(in the rows, 128 means zero)
Each row is followed by its class.
135  141  127  100  150  152  149  117  156  160  88  193  120  113  109  151  133  122  109  137  173  175  93  148  119  186  103  126  153  121  141  109  105  153  102  112  171  103  90  122  124  123 | liru
160  119  99  129  120  119  151  141  111  112  135  125  135  136  140  95  100  109  148  114  134  127  126  107  142  109  154  142  109  115  123  111  135  144  139  143  134  132  116  132  116  151 | Riv
127  133  99  103  140  143  173  130  116  90  141  126  134  133  113  111  135  106  151  142  122  126  148  119  125  133  131  132  129  121  146  117  125  131  150  126  146  135  137  128  130  125 | liru
140  198  54  175  124  106  114  178  134  128  126  96  153  124  111  118  80  95  146  153  183  105  161  154  140  170  201  193  164  123  152  109  119  120  61  62  103  147  119  112  119  104 | zikif
141  153  144  118  149  114  131  144  100  154  133  104  134  121  117  182  126  115  154  164  149  141  121  159  115  105  130  106  121  107  132  112  143  135  108  137  86  97  145  80  98  146 | liru
137  138  130  117  122  140  140  113  125  120  174  147  137  127  105  122  126  124  148  125  156  148  122  111  125  122  132  119  124  135  130  116  106  122  138  120  145  149  120  123  106  145 | mabe
118  144  118  92  139  145  142  117  141  127  133  126  132  111  129  140  117  161  138  127  109  128  119  112  136  126  102  102  152  120  130  131  95  124  126  127  111  140  124  106  125  114 | popiv
136  141  124  133  131  138  130  121  131  123  118  114  128  150  112  124  114  101  168  131  110  126  156  92  142  117  152  157  137  98  86  125  97  129  145  87  123  172  159  126  132  140 | popiv
154  137  143  123  135  156  113  150  116  152  84  129  112  135  116  118  123  120  139  122  134  130  149  148  145  133  150  146  160  150  135  147  141  125  101  128  162  170  126  109  130  101 | zom
132  135  130  116  138  110  97  135  117  111  140  142  120  127  151  134  71  137  111  119  124  142  129  153  116  103  131  82  136  153  127  130  155  141  142  146  122  162  126  120  119  140 | dapo
123  150  128  162  130  138  130  140  134  154  148  120  138  105  119  168  146  127  143  139  133  129  117  126  130  154  140  109  131  115  134  132  136  137  88  126  118  109  128  111  121  120 | mabe
148  108  122  111  171  141  135  189  133  147  115  130  105  97  97  190  123  100  141  156  150  137  109  128  116  123  87  126  142  112  130  119  148  167  132  125  93  100  145  160  98  160 | dapo
153  152  132  127  130  131  108  114  101  140  109  116  142  132  130  152  137  167  133  131  129  138  138  124  128  140  118  127  140  156  126  121  149  128  114  132  130  153  123  93  119  110 | zikif
119  142  87  123  144  129  161  128  122  145  123  139  152  120  153  126  133  158  161  118  136  133  126  100  123  174  93  132  133  127  127  96  137  95  115  111  121  101  84  98  125  102 | popiv
137  154  70  91  164  133  166  107  112  160  116  105  128  119  85  138  100  104  135  112  108  148  93  114  140  127  148  150  146  123  138  87  154  170  107  71  105  100  89  113  74  162 | mabe
105  134  119  130  138  121  104  146  123  119  137  101  133  144  130  130  150  142  144  152  100  130  121  133  133  141  123  107  119  123  127  127  143  128  101  165  92  103  134  123  128  108 | Ser
112  130  118  193  104  99  115  176  155  104  170  97  146  161  156  103  96  147  121  106  109  91  127  140  148  178  178  163  111  101  121  144  126  79  98  103  103  88  115  111  139  125 | Riv
159  136  102  106  149  128  152  173  108  128  199  142  132  124  104  124  145  140  149  101  175  121  118  89  165  165  113  125  117  132  120  137  74  112  153  136  121  132  97  137  107  158 | mabe
123  135  106  112  136  126  162  122  120  114  170  119  121  128  137  113  136  127  155  134  120  122  122  150  129  113  175  135  135  123  143  111  132  154  107  151  134  134  162  137  130  131 | takas
111  118  115  132  151  123  135  123  128  110  132  127  126  121  143  130  126  111  152  116  125  140  134  127  121  149  140  132  128  127  112  108  114  125  119  126  125  125  135  123  123  117 | lemob
112  147  122  167  105  154  97  141  146  125  213  76  131  153  130  122  94  178  135  98  46  124  111  87  114  126  123  92  97  151  142  98  132  140  130  179  80  126  153  119  83  161 | takas
131  142  110  124  104  107  124  135  141  140  120  137  129  141  175  137  107  101  122  114  111  115  121  129  121  108  143  153  130  129  119  121  107  106  129  133  143  147  127  106  118  145 | kolof
103  173  122  158  111  78  125  107  98  134  157  114  127  107  110  136  140  155  119  147  119  124  151  150  130  133  139  95  135  102  130  146  145  112  129  111  115  125  166  58  120  136 | zun
141  141  122  124  137  133  158  106  108  120  121  118  132  128  134  117  131  139  115  104  153  137  110  125  106  125  119  133  138  138  122  103  123  159  132  143  124  148  116  104  119  116 | lemob
137  144  76  130  117  92  97  121  114  128  151  116  126  131  149  125  131  127  145  118  118  69  120  72  150  123  124  89  132  146  150  114  121  107  107  145  77  87  138  112  75  154 | popiv
125  136  119  152  141  126  134  109  116  117  107  119  137  144  155  103  141  136  160  104  126  153  128  143  132  141  149  159  130  130  101  116  96  106  111  153  122  154  104  89  135  102 | lemob
126  137  83  91  123  97  169  163  137  144  135  128  124  98  138  79  87  62  100  113  119  135  145  136  119  125  163  149  123  111  135  131  121  95  128  113  115  112  117  148  107  139 | dapo
154  169  139  162  129  129  161  104  110  109  147  119  134  146  133  123  117  159  92  139  86  135  124  157  124  104  138  113  115  145  141  106  122  163  132  120  168  125  151  62  122  130 | liru
143  142  130  141  128  139  115  135  132  142  99  110  136  134  138  138  127  152  124  148  131  141  146  116  120  143  117  134  126  150  128  110  134  116  115  120  110  126  125  130  115  118 | zikif
144  138  140  163  98  65  146  128  119  173  68  187  122  108  104  87  195  51  97  141  118  154  145  136  133  117  137  126  142  106  107  145  134  117  132  156  197  161  138  121  147  138 | dapo
114  115  135  84  121  175  123  152  145  109  162  146  122  95  121  151  160  99  158  138  122  122  164  102  127  92  105  102  144  123  111  120  79  96  159  118  153  137  187  131  130  94 | popiv
115  161  93  143  110  115  118  121  150  142  133  152  135  102  180  114  68  76  123  137  112  125  124  156  101  139  155  111  97  133  160  127  150  135  93  127  146  134  119  124  128  119 | Ser
138  135  108  123  129  133  156  132  129  76  140  139  118  147  136  113  105  104  118  122  139  116  145  140  120  119  160  116  145  129  134  147  145  152  139  130  122  149  141  155  133  126 | dapo
100  146  141  109  124  142  148  118  136  115  129  126  144  126  124  141  116  157  142  151  86  159  175  142  122  112  143  146  133  109  115  123  118  126  152  111  151  143  145  100  122  142 | takas
145  145  112  151  103  145  174  155  146  145  84  164  118  160  90  92  112  97  108  123  121  136  166  96  137  172  121  147  146  125  134  129  145  136  146  111  178  134  107  147  119  133 | zom
137  144  113  101  127  138  143  112  119  132  139  123  123  143  116  98  112  127  128  120  132  131  128  150  129  109  154  145  126  127  127  113  133  148  127  124  142  121  128  136  118  137 | takas
128  153  134  201  73  113  188  158  145  111  168  130  142  118  137  127  121  79  95  112  109  128  103  174  127  100  190  150  119  64  116  148  153  133  145  121  172  121  150  55  137  152 | Riv
126  142  158  167  113  136  156  119  156  128  166  127  149  154  146  138  172  144  135  109  95  116  124  143  109  136  160  133  96  121  136  155  95  100  96  143  85  106  141  126  148  90 | Ser
113  143  104  112  140  87  145  114  119  120  126  119  139  123  133  149  105  113  123  127  98  142  141  136  122  112  175  126  136  115  126  121  118  149  109  116  138  125  144  87  135  116 | kolof
124  151  137  154  153  131  150  125  124  143  93  105  102  83  130  110  159  124  116  108  167  142  145  121  99  152  121  114  106  161  144  150  125  98  144  148  90  163  153  91  105  142 | lemob
150  142  104  101  168  125  156  157  107  153  124  145  120  124  114  152  92  133  162  118  97  176  149  124  131  159  109  137  124  138  121  106  137  118  120  139  120  130  116  106  91  133 | dapo
127  148  106  125  113  119  100  116  117  99  151  98  130  133  147  97  91  143  134  157  106  107  158  104  131  146  146  105  107  138  149  143  147  141  107  164  126  136  148  141  114  117 | Ser
133  144  112  125  130  124  136  134  122  156  121  129  140  106  133  136  144  127  119  131  119  132  110  139  119  117  123  125  138  126  144  100  121  133  122  137  133  120  117  102  126  122 | liru
141  161  111  136  124  146  149  111  101  130  127  112  109  119  135  92  130  140  95  106  115  134  129  145  131  141  151  148  137  145  137  131  138  130  113  102  159  152  146  72  117  121 | zun
113  132  122  108  127  105  122  114  138  125  126  128  119  104  123  118  97  140  145  165  160  149  124  148  130  128  140  123  127  94  126  121  133  120  120  121  129  108  140  112  112  143 | Riv
136  123  146  118  134  112  115  137  117  142  123  117  147  111  123  169  154  151  130  144  150  134  130  118  118  122  120  91  146  140  136  121  157  131  113  141  92  120  125  140  123  119 | zikif
127  150  149  146  122  129  101  125  131  133  146  131  133  108  110  144  120  161  111  138  151  134  144  141  138  121  137  93  131  141  135  142  122  113  124  118  135  120  121  107  116  130 | mabe
136  118  150  182  105  127  186  162  147  117  108  142  161  119  185  169  136  120  57  127  136  145  132  135  104  106  176  136  100  108  148  141  139  162  128  142  123  38  109  98  102  188 | takas
133  136  119  150  128  106  115  113  121  111  120  144  117  155  120  115  92  124  107  118  92  155  137  110  130  130  151  118  95  144  128  127  138  154  157  144  136  140  139  117  110  168 | Ser
135  120  137  119  150  138  114  133  123  112  94  130  138  123  137  142  160  139  135  145  156  133  134  130  129  174  118  125  139  151  142  151  132  122  90  130  132  141  117  128  150  94 | zikif
141  127  100  113  110  137  152  133  127  110  147  132  122  120  126  102  89  119  133  113  126  124  125  111  131  126  132  133  120  120  137  116  149  137  149  134  152  138  131  128  112  140 | Riv
121  130  123  108  123  131  147  123  150  130  129  154  140  134  138  131  123  126  137  143  119  144  132  127  117  147  128  145  114  113  131  125  110  120  118  127  128  104  114  150  124  118 | Ser
151  132  111  167  116  140  144  131  119  110  144  146  136  124  118  111  134  139  111  120  175  118  144  133  137  138  161  148  126  152  157  127  120  123  110  122  166  107  114  125  132  102 | mabe
132  129  114  113  146  139  129  129  108  113  135  114  129  152  122  113  109  105  139  145  142  134  149  143  125  142  119  133  127  139  124  129  144  136  133  115  136  130  135  139  140  121 | fedas
120  141  106  117  143  115  123  121  118  93  133  122  112  156  124  134  117  153  127  143  120  120  147  118  132  137  146  115  126  138  134  130  138  158  146  142  98  134  161  144  121  138 | Ser
126  154  130  124  132  119  174  138  117  107  139  129  125  133  128  128  138  144  110  142  117  119  148  141  125  119  71  110  124  136  114  110  113  113  169  125  140  118  139  98  107  133 | lemob
140  155  128  130  136  150  136  145  120  149  100  138  129  138  129  129  137  131  116  121  132  141  144  143  129  131  127  124  133  144  119  114  149  152  131  127  148  132  112  118  121  141 | takas
132  148  131  182  155  94  113  113  107  170  138  122  150  100  108  130  171  129  117  110  118  155  113  141  126  129  123  99  116  147  127  131  132  124  135  114  125  120  116  73  129  151 | fedas
179  132  163  174  151  119  110  145  91  165  155  151  102  167  144  160  184  172  178  105  165  109  140  111  144  181  112  116  99  151  99  141  90  109  108  150  89  153  169  134  144  128 | zun
144  133  120  125  117  123  163  136  131  109  116  131  137  141  125  112  107  136  107  120  136  115  142  103  133  145  124  120  122  121  137  133  147  139  139  116  126  113  108  134  115  148 | Riv
151  140  116  91  138  147  161  156  114  156  134  124  136  130  124  151  102  127  109  127  143  120  126  134  106  122  100  125  122  114  124  98  128  164  154  120  118  109  119  147  141  109 | liru
107  139  94  113  134  147  117  116  124  138  133  109  129  125  143  121  126  97  156  137  116  146  143  151  122  127  145  140  137  128  119  115  135  105  124  120  124  117  141  116  124  111 | fedas
107  117  110  124  128  130  111  108  150  120  128  141  129  112  150  136  115  155  128  136  95  142  112  142  120  128  119  126  152  113  118  116  141  123  128  122  140  101  112  132  122  116 | dapo
85  123  69  77  95  177  78  155  196  149  96  105  108  81  109  78  22  122  84  118  105  119  116  67  109  181  65  160  128  125  182  141  62  104  118  146  108  148  114  154  123  93 | popiv
112  134  118  128  129  119  106  104  132  127  139  118  125  133  127  152  114  143  134  118  103  129  99  136  108  118  126  137  143  137  131  109  136  137  119  123  147  151  145  86  132  116 | kolof
139  125  137  118  112  150  136  128  129  108  125  114  121  150  147  114  91  157  99  115  132  129  134  133  118  119  154  131  132  139  128  109  155  147  123  127  137  129  143  125  129  107 | Riv
139  145  115  132  127  145  180  165  134  127  153  134  136  128  134  104  120  149  140  140  162  134  144  123  126  143  115  136  130  117  129  124  120  114  163  115  139  122  105  122  117  133 | zom
119  140  103  90  169  140  177  134  110  104  143  133  140  135  116  119  152  109  152  121  122  151  149  129  138  131  157  147  143  141  116  100  110  121  134  68  148  154  120  111  131  120 | mabe
128  112  110  109  117  112  105  124  109  104  146  126  152  139  161  124  86  114  154  112  133  143  121  108  121  131  167  134  112  103  110  111  130  149  116  138  129  133  118  104  131  123 | Riv
115  138  124  127  131  146  111  94  128  131  119  116  123  84  126  137  130  127  175  176  158  124  133  162  131  96  124  142  117  96  123  158  120  104  152  110  136  144  134  115  139  129 | mabe
116  107  176  162  73  74  109  103  113  68  203  180  120  170  82  108  124  172  104  121  162  168  159  116  143  106  197  115  150  134  113  133  111  113  182  180  194  190  180  118  142  154 | mabe
116  135  152  116  133  88  130  158  136  159  131  128  109  166  149  150  43  201  120  157  71  124  159  173  138  134  132  140  134  140  134  103  138  130  104  148  117  141  159  160  141  138 | takas
118  146  128  138  130  114  143  125  138  151  125  111  149  98  154  148  119  188  134  168  109  139  148  146  115  137  107  140  124  126  131  110  133  92  130  103  119  116  128  117  135  108 | zikif
129  142  120  109  150  124  125  140  108  125  151  132  143  133  139  146  126  147  154  147  122  130  123  132  122  146  94  101  128  131  130  101  124  135  130  136  135  138  120  107  133  121 | liru
137  140  119  110  125  133  156  139  129  122  112  123  118  138  144  99  92  122  108  133  144  129  129  131  119  153  122  147  105  111  117  129  130  144  141  111  142  141  137  119  141  126 | Riv
124  150  148  134  119  116  131  145  130  140  138  154  120  142  139  119  134  118  126  136  135  147  152  165  129  130  145  129  101  128  115  135  101  102  132  145  152  127  151  102  128  145 | takas
138  139  108  118  122  110  125  127  119  147  128  117  131  117  145  126  100  133  157  142  142  136  132  119  122  152  129  157  120  124  128  125  137  106  131  137  117  164  132  130  123  135 | zikif
148  140  107  113  117  124  122  114  122  122  132  107  132  140  124  120  61  149  122  142  121  131  141  123  132  127  140  149  135  135  132  106  153  137  129  104  134  127  123  145  107  133 | zikif
120  112  138  91  140  116  155  127  119  143  116  131  136  119  130  164  138  184  133  127  107  166  107  133  124  99  114  101  135  106  120  98  128  149  129  173  96  104  127  104  132  110 | Riv
118  102  157  150  159  161  69  67  150  59  115  173  93  137  159  148  107  223  117  175  89  146  147  157  125  108  73  105  157  242  176  97  139  122  162  102  211  166  180  109  105  166 | fedas
148  144  137  158  128  141  97  125  103  132  115  86  120  140  102  130  175  128  156  148  114  132  114  131  142  142  124  124  135  140  128  138  149  136  81  173  129  157  162  96  133  96 | zikif
126  148  134  141  149  116  132  133  132  138  127  137  135  146  137  141  135  150  136  133  105  148  132  138  129  151  138  127  106  126  115  130  106  134  116  133  108  129  128  118  138  119 | Ser
136  108  117  126  162  140  137  142  122  117  97  133  132  126  161  122  125  112  147  87  149  135  104  155  126  129  139  145  148  164  141  110  131  115  91  144  113  141  76  124  123  112 | lemob
127  117  122  101  137  121  151  129  125  116  143  137  125  92  140  137  124  114  132  123  117  137  121  124  126  121  119  125  138  131  134  111  99  132  122  150  148  131  136  113  101  133 | lemob
130  112  112  128  121  122  175  138  133  130  138  132  133  101  137  103  104  149  113  111  132  130  148  114  120  131  174  151  145  126  161  133  141  129  145  123  145  130  123  139  131  124 | zom
145  160  103  90  138  140  136  115  108  109  125  85  135  124  128  113  60  148  136  167  117  125  173  142  132  115  140  129  137  142  135  111  155  145  118  91  137  150  138  141  124  99 | zikif
154  152  148  129  129  127  164  114  113  99  148  115  141  121  118  146  106  115  114  107  127  115  160  114  125  114  144  102  129  133  126  143  129  147  139  107  125  129  132  105  84  155 | lemob
136  124  167  104  131  101  149  128  125  125  140  159  130  154  139  152  127  134  120  156  101  135  135  142  123  137  117  125  107  124  123  138  121  137  120  135  150  126  151  134  138  131 | Ser
